The items form a tree under 0. A name lists the branches taken from the top; the branches are ψ ρ τ ω ε κ. The symbol β goes to the parent.

Each walk starts at a row, and each symbol moves it to the next item.
Answer with the item's row; about right is enough.
-190 -145 99 77 -123 140 -69 136
β	-23 -309 56 31 -135 83 15 9
ε	-196 -157 91 76 -122 152 -62 114
β	-56 -312 55 22 -148 140 25 19
ε	-233 -173 83 85 -110 169 -60 111
β	-53 -316 55 41 -144 116 -6 15
κ	-115 -232 117 58 -81 121 121 60
β	-63 -293 34 9 -149 82 21 15
ε	-200 -167 89 77 -123 157 -39 99
-70 -75 171 -73 167 -192 -70 164
β	-168 -87 -67 67 109 -129 -164 -173
τ	7 -100 -312 53 19 -137 -17 -91
ρ	97 -71 -242 -118 67 -165 -77 76
β	23 -79 -296 52 -13 -135 -46 -76
β	-151 -49 -49 65 148 -151 -159 -192
ρ	-54 60 -177 -175 247 -20 -89 -29
ε	-176 141 -121 -103 191 45 -120 24
β	-61 79 -155 -179 239 -30 -98 -17
67 -88 -253 -87 52 -152 -31 66
β	-10 -76 -290 48 16 -147 -15 -76
κ	-68 -101 -240 86 92 -90 133 -57
β	3 -64 -291 45 -1 -117 -31 -94
ρ	76 -82 -248 -88 65 -174 -75 84
β	-3 -70 -306 36 20 -124 -26 -105
ρ	58 -82 -251 -92 52 -163 -65 73
β	-14 -102 -309 38 -20 -139 -21 -98
ρ	100 -78 -252 -106 55 -151 -88 69
263 108 -99 31 -167 85 -46 -62
β	163 115 -112 108 -158 109 -59 -117
τ	226 128 -55 -10 -171 106 106 -100
β	171 104 -96 109 -138 124 -62 -137
β	-149 -63 -61 74 139 -150 -159 -156
ρ	-49 71 -192 -158 229 -12 -89 5
β	-116 -100 -42 62 155 -163 -155 -181
ψ	179 108 -124 87 -205 107 -60 -142
ω	46 -93 -68 183 -240 118 -25 -108
74 163 24 214 -73 181 45 -123
β	177 106 -120 86 -187 138 -81 -138
τ	212 84 -54 -16 -168 142 96 -107
β	185 78 -126 104 -165 124 -56 -137
ω	63 -71 -64 206 -215 130 0 -97
β	163 111 -102 99 -174 149 -71 -127
ω	80 -50 -71 176 -231 136 -5 -119
β	189 88 -117 110 -166 114 -57 -116
ε	-38 171 -56 143 -137 170 -117 0
-118 -233 141 56 -57 93 107 73
β	-46 -301 57 33 -133 107 1 49
ρ	27 -281 -4 -105 -35 17 -51 179
β	-50 -299 28 30 -147 134 -2 32
ρ	46 -270 23 -124 -34 19 -62 190
β	-31 -296 40 26 -132 78 43 12
β	-125 -90 -80 52 155 -152 -190 -147
κ	-45 -313 31 15 -170 126 -3 25
ω	-88 -275 46 81 -141 68 17 22
-115 -221 141 62 -65 111 133 58
β	-36 -293 52 15 -150 118 1 20
τ	144 -161 45 -73 -198 138 100 -67
β	-20 -296 35 11 -147 105 -2 25
ω	-62 -284 42 74 -139 84 33 11
β	-51 -319 62 36 -126 108 21 -8
ω	-84 -271 40 74 -139 87 25 10
β	-44 -300 33 21 -131 82 10 39
ρ	29 -273 12 -108 -35 22 -75 165
145 83 -89 85 -144 124 -77 -125
κ	76 159 24 193 -71 221 52 -122
β	187 97 -86 122 -175 116 -60 -118
τ	235 136 -90 -9 -153 128 80 -87
β	144 111 -146 132 -165 116 -75 -134
β	-150 -77 -74 38 165 -150 -156 -149
κ	-59 -266 77 26 -146 93 26 45
β	-155 -88 -75 81 149 -145 -158 -159
ρ	-50 65 -161 -168 241 -23 -114 -22
-167 120 -102 -84 223 27 -129 40
β	-50 90 -159 -168 222 -11 -81 -32
ω	-121 -47 -167 -143 239 9 -52 -45
β	-48 55 -151 -173 248 -7 -93 -1
β	-144 -101 -74 99 120 -134 -187 -140
ε	-61 131 218 212 -115 18 79 -104
ω	-92 -18 193 230 -144 22 106 -85
β	-61 125 223 193 -88 22 53 -98
ψ	94 158 178 136 -199 64 74 -71
-86 16 176 204 -112 64 118 -92
β	-41 105 223 191 -97 5 67 -105
β	-136 -105 -49 84 116 -134 -160 -169
ε	-62 125 222 181 -74 20 53 -80
ω	-95 -6 172 203 -148 60 124 -62
β	-72 146 224 189 -90 9 65 -84
ψ	78 152 165 165 -173 48 62 -74
β	-49 126 222 163 -91 45 70 -95
ω	-126 8 181 214 -101 63 117 -99
-102 0 225 217 -113 40 101 -90
β	-58 159 234 187 -57 17 63 -105
ψ	83 160 183 139 -177 44 28 -94
β	-63 134 244 199 -83 0 57 -99
κ	-112 138 245 189 2 10 95 -85
β	-41 124 212 191 -94 -8 57 -108
κ	-104 126 229 176 15 14 92 -67
β	-65 115 228 189 -99 11 67 -75
ω	-115 15 168 248 -120 42 98 -81
256 103 -110 29 -140 99 -45 -75
β	150 120 -88 112 -171 151 -49 -123
β	-147 -90 -72 79 128 -133 -187 -162
ε	-50 124 214 197 -101 23 79 -95
β	-122 -102 -76 62 146 -155 -186 -166
ψ	164 105 -139 98 -177 140 -67 -109
ρ	273 40 -120 -89 -100 25 -126 76
β	181 121 -107 76 -184 131 -60 -114
ρ	269 79 -126 -66 -101 38 -109 93
271 49 -143 -68 -99 29 -144 99
β	177 86 -115 103 -161 115 -74 -118
κ	53 145 31 211 -94 211 37 -146
β	160 119 -122 100 -157 101 -79 -116
τ	209 121 -94 -3 -156 117 114 -96
β	147 71 -121 91 -168 108 -63 -125
κ	53 128 13 177 -102 195 45 -113
β	151 90 -146 124 -169 114 -65 -118
τ	214 104 -67 -5 -153 154 89 -126
-144 -80 -63 56 136 -147 -156 -158
ψ	167 89 -96 122 -171 126 -56 -134
ψ	256 90 -94 16 -142 95 -44 -67
β	161 84 -123 90 -167 125 -80 -110
ρ	255 24 -128 -48 -110 35 -118 72
β	182 63 -112 100 -174 93 -71 -118
κ	60 140 15 195 -90 201 31 -115
β	164 106 -94 98 -180 116 -60 -120
ε	-33 182 -60 133 -167 180 -120 -9
-42 -297 43 42 -133 99 27 22
β	-141 -80 -58 63 136 -165 -178 -146
τ	32 -84 -302 33 24 -133 -17 -97
τ	154 25 -235 -76 -57 -80 94 -161
β	0 -100 -289 38 10 -143 -11 -102
κ	-67 -62 -256 79 89 -127 148 -53
β	-15 -76 -306 27 6 -134 -17 -102
κ	-71 -80 -255 92 74 -124 156 -69
β	16 -86 -296 34 -25 -134 -32 -86
-127 -211 136 61 -81 113 100 46
β	-40 -287 50 18 -142 126 2 38
ω	-50 -307 65 114 -150 88 78 17
β	-50 -293 45 24 -132 113 30 30
β	-119 -69 -62 78 141 -153 -168 -154
τ	-4 -80 -300 27 1 -147 -13 -77
ε	-182 14 -259 81 20 -84 -106 -18
β	-12 -79 -314 25 14 -152 1 -93
ω	-43 -185 -243 126 -97 -63 45 -63
161 111 -117 106 -187 140 -58 -118
κ	66 148 12 206 -77 183 44 -134
β	160 115 -125 86 -160 115 -73 -125
τ	212 122 -77 2 -161 142 93 -127
β	194 92 -137 109 -165 153 -65 -124
κ	67 160 32 184 -80 222 31 -121
β	154 84 -124 125 -178 105 -79 -165
ρ	277 38 -133 -74 -103 46 -120 90
β	149 90 -122 85 -178 118 -89 -118
239 105 -116 12 -147 80 -35 -112
β	182 77 -135 92 -193 119 -74 -106
β	-144 -90 -76 81 133 -141 -177 -143
κ	-62 -291 54 21 -123 113 19 45
ψ	184 -163 7 18 -225 117 9 9
β	-49 -290 49 17 -127 106 10 10
ρ	27 -272 1 -129 -49 12 -60 166
β	-45 -298 55 23 -150 139 2 19
ε	-179 -149 97 85 -126 149 -63 98
-114 6 187 212 -108 30 90 -98
β	-75 146 222 198 -90 24 84 -83
ε	-174 178 217 192 -36 39 -24 -40
β	-70 123 207 192 -91 0 74 -85
ω	-111 -10 206 219 -93 50 80 -71
β	-47 136 217 194 -78 14 83 -98
ρ	13 153 317 79 -33 -92 -17 23
β	-43 105 233 190 -95 -14 69 -103
ψ	103 172 168 130 -191 66 53 -69
-65 202 -59 118 -154 177 -76 -19
β	157 113 -104 91 -206 146 -60 -139
ε	-66 177 -49 130 -134 186 -118 20
β	163 72 -118 111 -190 131 -36 -114
τ	206 96 -68 -3 -146 129 107 -111
β	171 97 -142 95 -178 154 -71 -123
ψ	244 120 -112 13 -156 86 -46 -76
β	162 92 -134 103 -160 151 -81 -113
ε	-52 168 -38 169 -151 175 -114 6
-12 136 294 89 -26 -66 -19 26
β	-81 132 225 183 -81 29 72 -61
ω	-90 -1 174 237 -124 46 118 -72
β	-44 131 232 192 -93 7 53 -122
ψ	113 132 191 153 -199 49 49 -87
β	-54 123 216 194 -66 -2 55 -114
ρ	6 155 324 84 -26 -84 -35 35
β	-51 132 249 206 -86 20 68 -97
ρ	4 160 300 61 -11 -112 -36 33
-151 155 224 162 -29 61 1 -38
β	-65 126 227 174 -115 -4 56 -91
τ	45 170 181 75 -68 30 144 -163
β	-50 148 227 167 -90 17 70 -84
ε	-154 171 211 134 -48 50 14 -24
β	-54 111 224 206 -94 18 53 -98
ω	-109 -30 186 225 -110 52 124 -79
β	-68 139 231 185 -115 9 50 -75
τ	63 161 175 80 -104 67 139 -139
-53 -84 -244 92 84 -112 139 -61
β	12 -78 -311 32 -3 -126 -16 -99
ρ	79 -61 -266 -94 55 -166 -69 71
β	7 -107 -314 18 12 -161 -30 -102
ρ	69 -110 -258 -91 46 -169 -71 58
β	14 -74 -298 37 5 -136 -21 -100
β	-154 -86 -42 65 160 -159 -155 -166
ω	-75 -86 141 -79 163 -160 -19 121
ρ	14 -72 107 -146 161 -172 -58 198
121 139 -194 -181 87 6 -112 -33
β	-46 53 -157 -203 240 1 -87 -27
β	-134 -87 -64 86 122 -132 -165 -147
ω	-111 -75 200 -45 147 -165 -52 154
ω	-141 -225 151 21 44 -119 39 121
β	-89 -72 183 -52 154 -201 -52 161
ρ	16 -51 67 -141 162 -139 -52 209
β	-81 -68 145 -53 164 -170 -41 150
ω	-156 -214 174 23 35 -111 26 159
-211 -158 102 55 -113 172 -53 99
β	-62 -285 28 59 -131 82 33 23
κ	-119 -241 125 94 -78 109 111 49
β	-44 -314 65 18 -153 118 37 39
ε	-183 -152 77 58 -101 166 -74 115
β	-27 -312 26 32 -145 78 22 5
ψ	161 -171 5 3 -240 120 -11 37
β	-34 -273 69 48 -130 105 32 29
β	-147 -73 -112 67 136 -144 -186 -158
15 -74 -284 41 15 -167 -13 -96
κ	-61 -74 -224 80 75 -92 131 -74
β	-1 -74 -297 51 6 -147 -9 -84
ψ	171 10 -267 2 -126 -50 4 -78
β	7 -85 -317 25 27 -116 -26 -87
ρ	91 -86 -218 -98 53 -161 -79 73
β	-19 -79 -292 35 16 -141 -19 -107
ρ	76 -114 -250 -104 47 -179 -46 66
β	8 -70 -277 50 24 -137 -15 -71
22 -275 13 -136 -26 20 -50 162
β	-46 -307 70 17 -125 130 12 43
τ	116 -163 74 -73 -165 137 135 -54
β	-35 -282 65 24 -129 89 20 27
τ	139 -170 66 -74 -176 141 131 -69
β	-29 -279 35 34 -134 97 31 43
ε	-217 -157 99 94 -101 157 -50 101
β	-53 -307 44 61 -173 117 0 28
ε	-198 -160 121 77 -115 177 -66 125
155 -168 38 -59 -189 155 148 -86
β	-52 -285 32 25 -140 119 8 28
ε	-200 -165 110 79 -137 150 -70 138
β	-43 -328 37 60 -138 94 11 36
β	-164 -77 -48 71 155 -160 -143 -161
ρ	-61 49 -146 -173 244 -31 -129 -2
ε	-169 138 -109 -122 212 35 -120 26
β	-39 62 -153 -182 223 -11 -126 -33
ω	-100 -69 -184 -132 252 -14 -44 -40
160 96 -115 116 -188 128 -74 -116
ε	-48 216 -49 144 -136 173 -119 10
β	192 88 -131 95 -178 173 -79 -119
ω	57 -73 -63 220 -213 124 12 -84
β	181 90 -118 123 -166 128 -87 -134
β	-135 -91 -61 71 132 -143 -159 -149
ω	-86 -77 181 -74 154 -176 -60 158
κ	-109 -61 216 -57 171 -118 76 151
β	-74 -102 152 -97 186 -178 -32 134
-170 129 -108 -142 193 30 -98 27
β	-88 64 -153 -174 224 -36 -99 -1
τ	91 126 -170 -210 128 54 84 -50
β	-68 70 -168 -175 243 -19 -94 -7
ρ	4 37 -128 -207 221 -65 -123 86
β	-62 75 -168 -157 237 -14 -101 -19
β	-154 -93 -82 60 124 -142 -161 -178
ψ	166 99 -133 129 -161 145 -76 -119
τ	211 102 -75 5 -167 159 100 -118
-93 -85 143 -56 164 -170 -60 132
ω	-151 -215 168 31 64 -105 35 150
β	-95 -79 166 -81 150 -180 -45 152
ε	-185 30 158 -6 141 -93 -88 168
β	-74 -69 174 -75 173 -164 -37 139
ε	-182 11 179 -8 119 -92 -85 143
β	-89 -88 166 -95 177 -173 -52 150
κ	-103 -35 221 -37 176 -132 59 129
β	-69 -97 183 -84 142 -201 -57 142
168 40 -249 -95 -56 -71 82 -154
β	7 -81 -288 44 4 -113 -12 -96
β	-157 -110 -60 77 136 -132 -163 -178
ε	-69 137 224 174 -75 -5 91 -98
ω	-104 0 185 226 -125 18 83 -95
β	-60 147 200 198 -102 11 76 -81
κ	-112 135 256 164 -11 15 93 -80
β	-51 115 227 155 -89 4 57 -97
β	-128 -86 -57 68 124 -155 -169 -151
5 164 275 99 0 -88 -19 37
β	-70 135 219 203 -104 21 76 -82
β	-151 -96 -70 62 142 -147 -161 -155
τ	10 -103 -294 27 4 -138 -33 -89
β	-130 -97 -55 80 123 -123 -171 -157
ρ	-64 54 -133 -166 207 -18 -113 -23
β	-150 -80 -79 65 119 -155 -158 -188
ε	-63 115 242 201 -106 -7 62 -110
ω	-74 -5 180 219 -117 35 116 -95
-111 -244 124 75 -84 122 110 83
β	-50 -295 44 20 -126 108 8 8
ψ	142 -140 -16 -7 -242 116 -8 24
β	-50 -288 53 22 -109 105 8 29
ω	-81 -289 42 102 -158 81 73 17
β	-44 -312 57 18 -138 107 5 21
ω	-91 -289 45 76 -115 100 48 14
β	-41 -302 39 14 -164 110 7 22
ψ	172 -155 -44 -7 -246 137 -11 -2
254 49 -145 -90 -80 42 -136 94
β	157 97 -124 94 -170 110 -41 -143
β	-128 -87 -81 54 107 -141 -135 -147
ω	-77 -86 191 -75 146 -161 -52 154
τ	98 28 200 -195 103 -106 119 86
β	-72 -77 177 -54 183 -182 -33 130
ω	-167 -198 180 24 64 -124 46 160
β	-115 -76 162 -84 166 -182 -34 155
τ	101 31 172 -202 104 -118 158 82
37 166 201 83 -94 64 150 -145
β	-44 158 206 199 -89 2 69 -93
κ	-74 109 246 184 -11 9 74 -73
β	-39 124 216 165 -86 25 67 -83
β	-137 -74 -55 46 123 -133 -162 -160
ε	-52 128 232 187 -101 -3 60 -100
ρ	13 156 307 99 -14 -102 -32 48
β	-45 132 242 198 -76 16 70 -97
β	-127 -74 -47 41 122 -142 -158 -157
5 155 270 101 -21 -70 -30 36
β	-66 120 210 193 -89 17 55 -104
ψ	96 169 151 155 -184 34 65 -77
β	-56 119 223 164 -66 21 87 -104
ω	-119 22 194 207 -113 48 101 -66
β	-47 139 240 192 -89 5 56 -103
ω	-93 4 207 205 -100 34 79 -87
β	-63 105 238 186 -73 -5 57 -97
ε	-161 166 231 194 -47 41 4 -28
-133 142 -131 -131 209 22 -122 32
β	-35 64 -149 -175 228 -24 -104 5
τ	80 122 -184 -255 142 63 74 -48
β	-55 70 -171 -165 199 5 -93 -26
ρ	33 49 -118 -217 208 -66 -106 81
β	-69 68 -155 -173 263 -23 -109 -21
κ	-105 73 -63 -153 285 -7 -23 -5
β	-57 65 -169 -161 246 -48 -104 -12
ω	-100 -50 -187 -130 236 -10 -65 -36
-36 -324 52 33 -112 86 15 30
ω	-76 -278 49 102 -151 103 37 18
β	-52 -308 32 39 -140 106 15 36
κ	-136 -269 119 80 -78 136 91 75
β	-49 -300 41 25 -149 136 20 55
τ	144 -162 66 -88 -201 143 126 -70
β	-48 -287 57 39 -146 105 32 18
ρ	23 -276 5 -122 -47 19 -56 175
β	-26 -321 22 25 -136 115 -7 23
62 164 182 81 -79 38 120 -171
β	-54 131 220 176 -119 16 93 -94
κ	-105 118 235 180 -17 -6 115 -59
β	-36 120 242 178 -85 11 72 -81
ω	-108 0 179 222 -125 46 114 -93
β	-47 150 217 193 -70 5 90 -105
τ	36 171 181 74 -76 97 150 -150
β	-65 133 234 198 -89 1 57 -79
ψ	123 168 156 150 -180 58 44 -78
87 21 190 -178 108 -117 151 83
β	-95 -80 187 -85 159 -193 -28 155
τ	92 9 179 -177 91 -114 142 82
β	-82 -53 181 -55 163 -198 -38 139
κ	-91 -62 199 -26 195 -105 63 141
β	-85 -73 176 -92 136 -181 -53 135
ω	-157 -218 191 35 65 -134 25 112
β	-83 -74 166 -77 182 -188 -33 169
ε	-201 6 184 -12 124 -87 -92 168
-88 -282 43 105 -133 85 34 21
β	-62 -317 22 36 -124 98 14 32
κ	-106 -229 112 83 -58 119 137 66
β	-56 -305 46 19 -128 136 19 39
ω	-77 -288 44 106 -138 94 39 10
β	-25 -316 35 24 -132 96 19 15
ρ	24 -267 18 -114 -7 12 -65 162
β	-60 -313 25 29 -158 119 13 58
ω	-99 -323 32 78 -132 115 34 5
-95 84 -91 -133 268 -2 -13 -27
β	-56 82 -176 -195 239 -8 -80 -30
κ	-106 76 -83 -144 274 6 -27 3
β	-71 73 -165 -164 237 -9 -109 -13
ψ	135 129 -183 -170 86 25 -68 -16
β	-66 69 -135 -173 252 -36 -102 -5
ω	-99 -41 -180 -111 208 9 -65 -58
β	-31 39 -165 -176 245 -25 -88 8
τ	75 115 -159 -223 139 66 53 -20
148 107 -119 90 -164 117 -74 -120
ω	84 -77 -53 205 -218 103 20 -114
β	152 83 -124 90 -184 116 -74 -121
τ	207 128 -82 -12 -166 112 107 -115
β	155 78 -113 104 -183 124 -78 -110
κ	70 146 7 189 -72 217 44 -118
β	174 89 -119 99 -178 121 -74 -102
ε	-60 189 -67 158 -149 165 -100 -14
β	170 77 -102 78 -164 134 -66 -139
-148 185 215 171 -54 46 3 -27
β	-64 124 229 177 -74 24 86 -90
ω	-113 18 210 194 -116 38 112 -91
β	-51 151 225 168 -69 8 68 -98
τ	39 175 181 72 -74 51 156 -157
β	-66 120 230 185 -79 34 75 -68
ω	-107 -17 208 208 -115 29 98 -86
β	-59 132 221 213 -66 7 45 -119
τ	41 196 199 64 -81 77 143 -169
35 186 187 73 -87 59 158 -142
β	-67 143 253 188 -77 26 70 -81
ρ	-16 169 295 86 -29 -72 -25 19
β	-52 152 217 186 -74 26 86 -98
κ	-103 138 255 154 17 -3 101 -79
β	-30 159 228 176 -74 2 67 -96
τ	70 184 189 69 -65 42 124 -144
β	-67 149 215 190 -94 2 59 -90
ψ	131 169 161 153 -169 35 24 -70
-113 -78 -190 -145 232 4 -78 -21
β	-34 81 -147 -174 257 -15 -86 -32
ω	-106 -37 -175 -137 220 2 -67 -42
β	-38 45 -164 -153 240 -28 -83 6
ψ	145 123 -201 -188 94 2 -103 -34
β	-51 39 -173 -179 238 -25 -93 -29
τ	80 110 -149 -250 139 61 65 -66
β	-45 76 -151 -144 235 -10 -119 2
ρ	43 24 -113 -224 223 -61 -124 90
206 121 -56 -5 -163 127 86 -96
β	159 73 -123 110 -160 151 -76 -118
β	-116 -94 -70 46 156 -138 -160 -167
τ	30 -74 -297 48 14 -132 -25 -89
ε	-165 49 -229 64 13 -87 -118 -14
β	19 -53 -306 55 11 -152 -10 -80
β	-111 -89 -80 54 139 -161 -155 -150
ψ	174 87 -118 112 -167 133 -90 -113
ε	-40 167 -39 165 -149 189 -124 -35
235 100 -65 6 -154 122 117 -92
β	178 107 -122 122 -180 119 -90 -129
ψ	259 107 -80 12 -161 92 -35 -105
β	178 98 -110 127 -171 147 -64 -122
κ	64 170 16 185 -81 211 34 -108
β	199 102 -116 118 -166 132 -64 -112
ε	-58 196 -67 155 -135 160 -103 -16
β	178 88 -118 99 -188 122 -87 -125
ε	-58 196 -72 144 -124 207 -99 -12
70 -109 -263 -94 50 -183 -51 85
β	6 -111 -310 24 -9 -122 -20 -108
ε	-160 26 -256 83 2 -87 -123 -30
β	-6 -77 -294 36 35 -132 0 -91
ρ	57 -102 -257 -102 34 -188 -64 52
β	-13 -89 -296 25 21 -121 -49 -115
ω	-71 -175 -242 112 -72 -93 47 -70
β	17 -78 -311 38 1 -146 -15 -122
ε	-190 61 -264 80 34 -84 -105 -43
-53 136 202 202 -107 -7 68 -103
ψ	77 128 169 166 -207 48 51 -52
β	-50 134 206 182 -92 27 51 -108
ρ	26 144 298 91 -51 -93 -51 52
β	-82 114 210 184 -77 10 71 -82
ρ	-6 148 288 88 -26 -59 -32 32
β	-47 108 228 178 -94 18 43 -80
ε	-147 161 198 163 -37 58 -32 -45
β	-42 125 201 180 -82 6 70 -98
124 126 -154 -205 101 24 -103 -34
β	-58 69 -153 -167 252 -15 -78 -16
ψ	118 120 -213 -194 135 51 -90 -34
β	-54 57 -153 -183 205 -18 -116 -37
κ	-96 81 -86 -134 291 0 -22 -16
β	-44 62 -152 -166 232 -24 -113 -12
ψ	115 105 -226 -211 106 16 -86 -5
β	-72 67 -134 -184 241 -6 -119 -3
ω	-103 -42 -176 -108 243 -18 -47 -16
-6 -74 87 -127 144 -144 -62 207
β	-81 -77 166 -65 149 -187 -62 121
ψ	180 24 175 -99 17 -174 -62 193
β	-78 -90 152 -55 170 -189 -28 154
ε	-217 5 159 -12 138 -106 -103 139
β	-67 -93 200 -73 150 -182 -45 117
β	-153 -89 -87 70 127 -141 -157 -167
ρ	-33 43 -167 -165 204 -25 -105 -23
ε	-160 117 -108 -108 219 17 -137 37
92 146 184 169 -195 26 75 -85
β	-45 130 236 169 -99 24 85 -83
β	-141 -76 -72 73 107 -154 -149 -149
ψ	175 85 -106 97 -198 114 -65 -111
ρ	267 52 -123 -72 -97 24 -148 106
β	178 95 -135 100 -170 113 -56 -104
τ	216 103 -86 -7 -148 127 92 -96
β	179 85 -98 104 -167 124 -69 -143
ω	55 -77 -62 162 -224 142 -4 -121
84 10 192 -207 88 -95 130 113
β	-72 -70 179 -84 174 -173 -63 157
κ	-117 -48 219 -7 183 -100 67 145
β	-54 -57 175 -70 160 -197 -21 135
ρ	-4 -62 84 -140 178 -176 -65 211
β	-112 -75 196 -60 177 -181 -20 140
ψ	170 -14 180 -100 21 -172 -53 181
β	-73 -60 169 -56 178 -182 -29 158
ε	-200 17 175 -38 134 -77 -108 181
106 -97 -253 -110 60 -176 -91 58
β	4 -94 -291 57 23 -124 -36 -107
ω	-70 -203 -214 113 -67 -70 32 -79
β	15 -78 -307 32 -24 -133 -8 -92
ε	-171 21 -249 81 11 -79 -109 -21
β	-7 -80 -296 48 11 -153 -22 -92
τ	148 24 -220 -67 -29 -59 79 -154
β	-6 -84 -301 37 -10 -112 -18 -88
β	-147 -77 -84 70 135 -140 -151 -131
233 118 -76 -22 -158 131 79 -108
β	160 120 -115 95 -156 140 -77 -116
ω	79 -64 -64 180 -218 144 -3 -101
β	157 93 -135 81 -182 157 -66 -112
ε	-62 185 -47 133 -131 156 -87 -31
β	177 78 -123 78 -160 140 -63 -108
